[[  19.537  -42.971  -11.360   32.922  -76.104    5.155  -44.611    4.512
   -10.571  -83.532   11.697  -39.164]
 [ -67.310   44.592  -15.998  -61.958   70.560  105.560 -142.727  -76.549
    -9.455  -93.307   91.070 -140.235]
 [ -15.246   -5.382   -7.655  -20.933   20.314   18.615  -63.112  -22.855
   -20.078  -35.700   30.150  -73.905]
 [  26.712  -27.915    8.183   39.850  -40.445    9.881 -105.131   18.838
   -47.032  -85.292   33.913  -97.597]
 [ -22.803   -8.603  -22.098    4.258  -53.448   99.107  -97.976  -47.006
    26.000 -155.483   75.487  -69.960]
 [ -43.500   28.462   -5.005  -49.236   62.044   -2.416 -106.777  -33.207
   -56.276   -8.344    7.551  -94.301]
 [  11.718 -149.991  -46.700    5.681 -187.682 -118.802  260.975  -11.495
    71.310   52.141 -150.399  176.331]
 [  51.822  -50.810  -11.981   42.356  -69.608 -133.780   12.995   64.896
   -61.854   33.692  -75.176   46.666]
 [-101.132   34.733  -15.005 -133.608  140.244   19.628  -20.441  -92.459
   -18.290   61.651   -9.354  -90.095]
 [ -13.511  -89.695  -25.835  -27.265  -25.883  -24.983  162.813  -14.634
    -7.554   48.455  -79.131   21.928]
 [ -14.754   24.845  -22.050  -18.674  -20.265  -97.674 -127.501   -8.123
   -56.944    0.046  -15.644  -47.761]
 [ -12.239  -84.370  -45.409   15.272 -165.937   40.252   74.928  -45.883
    93.854 -123.163    4.878   75.733]] ==> 21.928

[[-2.53  0.18 -0.52 -0.94 -1.03 -1.52  0.49 -0.39 -0.45 -1.03 -0.56 -0.66]
 [ 0.42 -0.56  0.57  0.35 -1.72 -0.60 -1.00 -1.18  1.38  1.02 -0.43  0.29]
 [-0.26 -0.47  1.37 -0.04  1.43 -1.55 -0.90  0.49 -0.46 -1.07  0.51  0.70]
 [ 0.16 -0.54 -2.39 -1.05 -0.16  1.17 -0.47 -0.79 -0.50  0.56 -1.35 -1.13]
 [-1.31 -1.77  0.10 -0.81 -0.59  0.26 -0.22 -0.52 -0.89 -0.76 -0.86  0.43]
 [-0.86 -0.47 -0.64  0.66  0.04  0.97 -0.25  0.79 -0.74 -0.01 -0.27  0.54]
 [-1.03 -1.41  0.56 -0.18  0.97 -0.23  0.76 -0.56  0.36 -0.35  0.36  0.56]
 [-0.07 -1.72  1.45 -1.77 -0.34  2.09  0.51 -0.15 -1.41 -1.44 -0.83  1.78]
 [ 0.10 -1.11  0.16  0.30 -0.68 -1.46 -0.59  2.37 -0.60 -0.88 -0.06 -1.43]
 [ 1.54 -0.37 -0.27 -0.08 -0.84 -0.41 -0.62 -0.85 -0.62  0.71  0.76 -1.11]
 [-1.14 -0.08 -0.31  0.42 -0.34 -0.37  0.81  0.42  0.27 -0.26 -0.02  2.03]
 [ 0.05  0.25  0.58  0.65  1.80 -0.46  0.28 -1.36 -0.20 -0.39 -0.49
   0.46]] ==> -1.11

[[ 24.993   8.406  27.473  -2.197 -15.803  -4.223   4.397  -2.123  12.731
   21.706]
 [ 19.930  12.185   6.744   1.277  24.989 -17.804  24.957  16.615  16.818
   15.276]
 [ 26.317  20.736   0.981   6.717  15.047  26.676  10.454   6.041 -16.442
  -15.195]
 [ -0.288  -2.235  25.613 -16.273  -4.367 -13.495  21.708   9.033   6.874
    4.189]
 [  9.761  -8.279 -15.275  11.370  14.313  -5.428   8.135  11.314  16.336
   -1.756]
 [-13.842 -10.775  20.695 -16.405 -18.770 -13.257  17.094  -4.964  14.617
   23.158]] ==> 4.189

[[ 1.3  1.5  1.5  1.0 -2.0 -0.6 -1.5]
 [ 1.3  1.2  2.0  0.7 -2.2 -0.6 -1.1]
 [ 1.3  1.5  1.9  0.6 -1.9  0.0 -0.8]
 [ 1.3  1.2  2.0  0.7 -2.2 -0.7 -1.1]
 [ 1.3  1.3  2.1  1.0 -1.7 -0.7 -1.1]
 [ 1.3  1.1  2.2  0.9 -1.6 -0.1 -1.1]] ==> -1.1

[[ 0.01  0.02 -0.14  0.12  0.09 -0.01]
 [ 0.05  0.01 -0.04  0.06 -0.03  0.06]
 [-0.15 -0.02  0.16 -0.17  0.11 -0.17]
 [ 0.00 -0.01  0.02 -0.02 -0.02  0.00]
 [ 0.16  0.02 -0.14  0.18 -0.10  0.17]] ==> -0.17

[[  0.41 -14.09  -7.79  20.80  -1.85  11.25]
 [  7.18   5.89   1.39   4.13  19.93   8.00]
 [ 12.86  16.13   3.14  10.39  20.53  15.48]
 [  9.20   4.69   0.60  11.35  20.80  12.02]
 [  2.52   3.10   7.22 -10.10  17.12 -15.98]
 [  7.84  18.70   7.01   9.24  15.08   7.36]] ==> 12.02

[[ 0.129  0.111  0.140  0.076  0.077  0.166  0.157  0.082  0.083  0.145
   0.102  0.081  0.113  0.161  0.186]
 [ 0.101  0.116  0.146  0.105  0.102  0.125  0.128  0.126  0.137  0.119
   0.095  0.088  0.111  0.139  0.102]
 [ 0.128  0.147  0.102  0.132  0.097  0.142  0.108  0.126  0.080  0.064
   0.126  0.057  0.143  0.121  0.065]
 [ 0.213  0.107  0.190  0.104  0.153  0.128  0.134  0.103  0.109  0.107
   0.112  0.242  0.107  0.053  0.091]
 [ 0.117  0.148  0.081  0.121  0.089  0.100  0.119  0.139  0.077  0.087
   0.146  0.096  0.152  0.134  0.066]
 [ 0.189  0.143  0.201 -0.102 -0.087  0.276  0.292  0.061 -0.035  0.120
  -0.247 -0.004 -0.068  0.227  0.265]
 [ 0.083  0.149  0.073  0.049  0.130  0.147  0.172  0.191 -0.068 -0.068
   0.131  0.123  0.172  0.178  0.085]
 [ 0.065  0.195  0.083  0.166  0.082  0.096  0.056  0.182  0.086  0.104
   0.096  0.116  0.109  0.141  0.069]
 [-0.019  0.139  0.057  0.085  0.102  0.133  0.111  0.175  0.128  0.082
   0.111  0.042  0.150  0.183  0.166]
 [ 0.097  0.094  0.173  0.190  0.206  0.175  0.163  0.092  0.102  0.172
   0.155  0.086  0.090  0.091  0.101]
 [ 0.065  0.167  0.082  0.207  0.236  0.054  0.032  0.116  0.143  0.130
   0.247  0.179  0.181  0.105  0.093]
 [ 0.115  0.077  0.100  0.114  0.136  0.130  0.089  0.172  0.084  0.210
   0.111  0.128  0.092  0.142  0.199]] ==> 0.101
